Questions about the matrix below.
1) Read off the third entry from the end, reading row by row.
2) Read off the bottom-right entry.
3) Read off the top-left entry.
4) Read off the entry in the top-right corner.
[[134, 127, 128, 129, 128, 127, 128, 128, 128, 128, 131, 140, 149, 145],
 [128, 128, 128, 128, 128, 128, 128, 130, 138, 148, 147, 135, 129, 128],
 [128, 128, 128, 128, 128, 128, 129, 130, 138, 147, 148, 137, 130, 128],
 [129, 137, 148, 147, 137, 130, 128, 128, 128, 128, 129, 127, 128, 129],
 [129, 128, 129, 129, 133, 146, 148, 138, 131, 128, 127, 128, 128, 128],
 [128, 128, 128, 128, 127, 128, 128, 131, 139, 149, 144, 134, 129, 129],
 [128, 128, 128, 128, 127, 128, 128, 128, 129, 133, 144, 150, 141, 131],
 [142, 150, 142, 132, 129, 127, 128, 129, 128, 128, 129, 129, 128, 133],
 [135, 146, 145, 138, 130, 128, 128, 128, 128, 128, 128, 129, 128, 129],
 [128, 128, 131, 137, 147, 147, 136, 131, 128, 128, 128, 128, 128, 128],
 [129, 128, 128, 128, 128, 128, 128, 128, 130, 140, 149, 145, 134, 129]]
1) 145
2) 129
3) 134
4) 145

Questions about the array below.
1) Which number is the third smallest entry?
2) Which number is the third entry in reading order?
3) Which number is the entry just left of 131?
4) Which number is the entry just right of 116?
[[107, 109, 118, 120, 123, 126, 127, 129], [112, 116, 122, 126, 128, 129, 130, 131]]
1) 112
2) 118
3) 130
4) 122

Questions about the table below.
1) Which number is the top-right entry?
2) Which number is the second entry on the main diagonal?
3) Which number is the 1st entry on the main diagonal?
4) Which number is the top entry of the column that holds the smallest entry?
5) Which number is the last entry, reading row by row?
6) Which number is the entry directly below 120?
7) Which number is the entry in the bottom-left corner?
8) Which number is the 4th entry from the end, reading row by row?
[[136 111 134 133 127 134 134]
 [121 131 140 120 132 149 125]
 [127 122 132 127 136 139 125]
 [118 139 132 136 130 129 134]]
1) 134
2) 131
3) 136
4) 111
5) 134
6) 127
7) 118
8) 136

[150 148 153 151 153 153 150 151 153 151 149 154 153 150 154 153]
What is the 3rd entry? 153
The last entry -> 153
The 3rd entry from the right: 150
The first entry from the left is 150
What is the 2nd entry from the end? 154

Questions about the matrix below.
1) Give the entry just right of the largest entry.
2) Give the top-left entry.
3) Give the top entry of the column that holds the smallest entry.
4) Give the third entry on the main diagonal.
5) Give the largest entry in the first row.
6) Give the entry in the bottom-right corner.
7) Give the entry directly below the smallest entry.
8) Give the largest entry in the last column.
138  139  125  137  138  126  127  126  139  129  125  141  104  138
126  125  116  126  126  120  149  119  125  118  119  109  108  126
130  131  150  130  130  145  137  146  131  107  146  119  115  131
1) 130
2) 138
3) 104
4) 150
5) 141
6) 131
7) 108
8) 138

data =
array([[118, 137, 127, 120, 135, 122, 140, 114, 137, 130, 112, 121, 119,
        144, 123],
       [123, 126, 128, 145, 141, 141, 134, 118, 133, 116, 148, 135, 134,
        123, 131],
       [121, 132, 134, 133, 130, 129, 104, 135, 114, 122, 124, 129, 122,
        108, 129],
       [127, 121, 120, 139, 137, 136, 139, 122, 129, 108, 144, 127, 128,
        134, 142],
       [130, 129, 134, 126, 135, 121, 120, 135, 143, 147, 138, 135, 137,
        120, 109],
       [139, 125, 128, 112, 117, 113, 135, 130, 132, 151, 129, 123, 138,
        140, 134],
       [129, 115, 130, 132, 114, 139, 121, 126, 109, 118, 123, 133, 128,
        114, 139],
       [127, 129, 122, 139, 137, 136, 140, 121, 128, 109, 145, 126, 130,
        130, 143],
       [123, 124, 128, 146, 140, 139, 132, 119, 135, 118, 148, 137, 134,
        121, 127],
       [126, 129, 120, 141, 138, 137, 140, 120, 129, 110, 146, 129, 131,
        132, 141],
       [118, 138, 134, 130, 141, 124, 103, 135, 119, 126, 123, 127, 121,
        112, 130],
       [132, 128, 133, 127, 134, 123, 120, 134, 142, 146, 136, 135, 137,
        119, 109],
       [115, 145, 130, 119, 146, 114, 116, 125, 131, 132, 116, 121, 120,
        129, 127]])
The second smallest entry -> 104
The fifth entry in reading order?
Answer: 135
The entry just right of the largest entry: 129
The entry just right of 117?
Answer: 113
The entry just left of the smallest entry?
Answer: 124
The smallest entry?
Answer: 103
The entry just right of the smallest entry?
Answer: 135
The centre entry?
Answer: 126

[110, 138, 150, 154, 145, 151, 144, 111, 106, 140, 132, 132]
The entry just left of 151: 145
The 3rd largest entry: 150
Report the second entry from the left.
Answer: 138
Report the 3rd entry from the right.
Answer: 140
The last entry -> 132
